In the rows, zero is written as 128.
Each row is followed by its class.
[127 156 118  91 162 208 133 140 118 152 112 132 116 129 123 104 127 123
 135 131 102 136 121 108 116  87]  Q900
[139 215 135 131 143 115 129 170 129 111 105 133 125 125 115 143 116 119
 111 146 154 119 128 146  91 138]  Q386
[100 135 116 157 107 124 130 138 124 128 119 124 132 130 152 124 124 126
 132 120  89 135 108 131 137 134]  Q303
[137 106 122 151 110 191 130 119 127 194  97 137 131 115 112 148 101 118
 128 126 252 123 128 151 115 120]  Q386
[114 144 148 116 101 154 132 181 123 145 117 126 133 128 134 132 132 139
 127 144  70 125 133 146 100 128]  Q900
[121 152 169 136 103 187 115 145 122 183 122 136 146 124 130  96 123 127
 131 130 252 131 138 139  90  72]  Q386
[118 154 135 134 112  62 119 142 115 131 120 129 154 111 118 151 119 142
 134 124 221 102 139 125 157 105]  Q577
[126 127 138 110 140 132 143 138 108  96 128 140 127 106 118 135 166 107
 110  89 159 137 134 136 123 107]  Q386
[129 121 155 108 139 187 143 175 128 188 112 172 128 124 121 177 117 135
 138 131 241 135 137 139 113 118]  Q386
[140 134 128 102 130 141 115 110 112 127 136 103 143 128 105 129 124 151
 110 133 121 110 124 118 160 118]  Q332
[121 151 145  96 154 116 122 120  83  99 125 153 119 144 128 102 134 243
 122 108  66 113 116 108 142 109]  Q415
[126 136 121 107 131 178 145 178 146 114 101 157 122 131 129 128 129 123
 116 100 122 143 132 142  96 110]  Q386
[133 117  91  77 156 120 108  96 152  94 114 108 125 148 125 106 137 135
 119 125  82 120 121 118 133 126]  Q577
[130 148 136 153 120 120 120 177 127 134 119 126 130 127 113 104 125 124
 169 120 180 130 117 122 116  78]  Q386
[140 117 124 194 139 156 153 148 145 104 122 154 123 159 132 124 127 103
 129  82  92 157 130  90 144  94]  Q677
[116 139 153  75 144 161 135 162 137 110  88 145 127 132 116  59 125 131
 151 137  52 126 131 116 117  89]  Q900
[136 127 142 138 128 131 126 132 110  89 120 115 137 128 112 147 141 138
 116 127 182 117 124 152 108 145]  Q386
[124 138 152 121 134 188 167 143 162 133 109 148 141 131 128 132 111 135
 144 101 245 155 143  78 141  60]  Q386
[128 156 108 155 133 158 120 134 123 125 139 126 127 137 141 129 128 128
 121 137  76 101  98 132 155 163]  Q415
[133 117 118  64 149 215 166  79 115 178 133 131 127 114 112 138 111 133
 138 106 108 134 136 130 111 129]  Q332
[111 122 100  33 127 252 116  72 128 224 120 129 128 112 126 168 114 118
 135 141 147 118 124 141 118 147]  Q386
[147 168 152 107 144 101 125 141 120  82 117 141 149 135 124 115 129 111
 105 117 168 125 136  92 146 107]  Q577
[151 134 122  61 131  92 118  86 124  73 116 102 131 114 104 108 110 124
 119 124  88 105 208 130 131 127]  Q577
[113 157 134 169 138 108  76 190 172  99 120 102 118 155 146 114 108 121
 117 129 162 142 118 140 129 115]  Q577
[139 125 148  77 162 165 135 121 148 113 121 116 121 134 122 120 126 129
 129 121  59 139 141 106 129 104]  Q677
[134 136 138 105 148 114 139 144 114 122 137 131 123 134 112  96 147 125
 134 115 144 131 134 113 145  96]  Q677
[152 149 133  89 162 224 120 145 132 165 110 128 149 136 124 125 125 120
 107 127 149 127 140 110 124  97]  Q332
[137 138 121  94 128 142 125 112 124 135 145 127 124 132 117 120 123 111
 122 131 154 129 154 136 123 130]  Q577
[123 134 130 100 159 204 139 140 148  83 115 127 132 111 128 136 142 135
 114 108 125 204 137 141  87  79]  Q900
[139 168 124  81 150 184 127 108 149 162 147 134 124 131 185 122  82 126
 133 126 111 154 128 116 139  72]  Q677
[115 132 128 153 132 143 139  80 130 194 148 127 134 137 130 121 116 119
 141 122 236 116 133 134 145  77]  Q386
[113 164 128 110 135 152  96 234 119 127 107 156 127 133 137 145 119 120
  94 141 176 115 102 149 106 157]  Q386
[124 157 106 112 146 136 110  93 113 154  98 114 121 145 117 166 133 129
 114 172 109  91 130 140  75 137]  Q415
[115 160 134  86 125 139 115 195 142 157 111 129 128 124 132 140 144 132
 122 150 103 132 124 128  95 144]  Q473
[144 130 107  72 126 178 128 138 134 143 132 139 123 131 122 107 115 136
 109 140  98 125 128 114 131 118]  Q677
[120 127 138 169 144 100 145 100 104 126  54 101 154 119 157 122 125 120
 133 109 239 113 134 132 146  76]  Q386
[144 115 161  87 143 151 136 202 133 112 106 149 127 143 138  99 129 145
 134 131  68 158 129 106 137 106]  Q677
[127 181 120  53 151 137 119 161 124 122  82 122 136 137 135 120 137 141
 102 130  29 118 118 115 120 152]  Q415
[126 169 117  66 130 115 124 157 122 150 123 132 119 151 126 132 114 133
 110 118 116  65 109 128 153 147]  Q415
[149 136 123 110 147 118 115  68 108 143 100 108 138  95 105 135 211 131
 127 133 174 107 120 121 139 127]  Q386
[121 136 110 113 125 217 143 140 143 188 114 127 121 126 142 143 165 137
 142 122  83 113 142 123 129 148]  Q415
[136  88 115 147 149  95 133  91 130  46 131 131 126 142 131 122 142  98
 121 112  88 153 129 116 150 173]  Q577
[129 153 137  83 138 122 127 108 119 103 127 123 126 134 146 120 145 129
 115 103  63 102 124 135 136 139]  Q415
[145 123 148 160 137  92 132 152 131  55 129 127 123 146 190 115 125 109
 108 109 215 130 117 127 165 134]  Q577
[136 133 105  81 148 218 116  75 131 153 146 118 121 130 148 137 120 145
 112 119  36 129 119 108 103 141]  Q532

Each row is followed by its class.
[111 144 107 113 104 127 137 112 130 138  94 111 113 129 148 113 115 125
 133  89 146 124 128 131 119  97]  F
[121 122 130 134 130 101  78 114  89 133 141 213 148 106 128 151  34 172
 131 156 158 188 105 132 156 156]  G
[106 138 113 127 115 131 142 118 132 133 116 113 109 132 141 114 117 122
 128  89 141 134 141 132 110 105]  U
[118 132 116 116 117 126 112 105 111 135 110 159 130 106 130 143  95 137
 143 145 156 160 113 129 134 114]  G
[104 129 122 142 122 117 115 119 114 127 132 157 121 129 140 124  74 140
 124 125 144 161 131 131 128 121]  U
[125 141 109 106 109 124 106  93 103 133  92 143 138  97 119 153 105 123
 133 139 156 153  91 136 126 105]  G
[108 139 107  98 109 128 117  89 101 143  84 158 143  85 131 154  99 141
 153 143 173 163 107 135 129  98]  P
[ 91 131 110 135 108 139 141 130 123 136 108  87 104 134 156 102 112 122
 109  70 121 131 141 126 101  87]  F
[116 140 111 122 128 124 147 108 153 127 124 118 112 135 131 117 122 107
 142 117 148 132 145 152 107 102]  W
[112 131 123 119 119 126 103  98  77 143 105 176 145  92 128 159  77 157
 142 160 163 179  94 129 139 116]  G
[114 137 109  99 108 130 114  92 101 154  81 155 141  83 124 156 108 141
 158 148 168 157 108 131 130 101]  G
[123 141 110 117 112 115  99  98 111 126 115 162 140 108 123 146  85 125
 133 140 161 168 109 139 124 115]  P
[ 99 135 106 140 108 126 115 104  98 135 106 132 115 115 142 117  71 128
 117 100 146 168 117 124 105 101]  X
[129 149 101  97 104 133 126  95 126 133  90 112 139 108 122 131 137  93
 134 115 157 132 110 141 113  96]  G
[116 138 112 116 110 136 125 107 101 136  98 113 136 108 135 135 125 120
 123 120 146 144 111 135 118  98]  G
[127 141 114 111 104 124 122 101 121 133 113 142 137 105 124 145 109 128
 142 154 156 148 114 135 128 115]  P
[127 145 119 108 109 128 108 118 103 141  87 130 142 105 136 144 120 144
 124 116 139 129 102 117 133 121]  G
[126 151  99  98 105 125 133  92 139 133 101 109 128 114 117 134 139  89
 149 112 158 134 122 154  97  88]  E
[106 139 116 118 111 122 121 114 113 139 100 141 117 123 154 124  92 144
 131 104 146 150 122 130 124 115]  X
[114 142 104 114 109 124 127 101 125 132 112 119 126 120 141 123 109 114
 127 107 149 148 121 140 104  95]  G
[115 139 135 131 125 115 133 116 147 138 144 151 109 142 128 119  91 138
 135 123 146 146 146 152 120 121]  W
[119 151  93 108  95 143 135 104 115 139  79  80 130 106 130 119 150  92
 115  84 141 125 102 111  96  74]  G
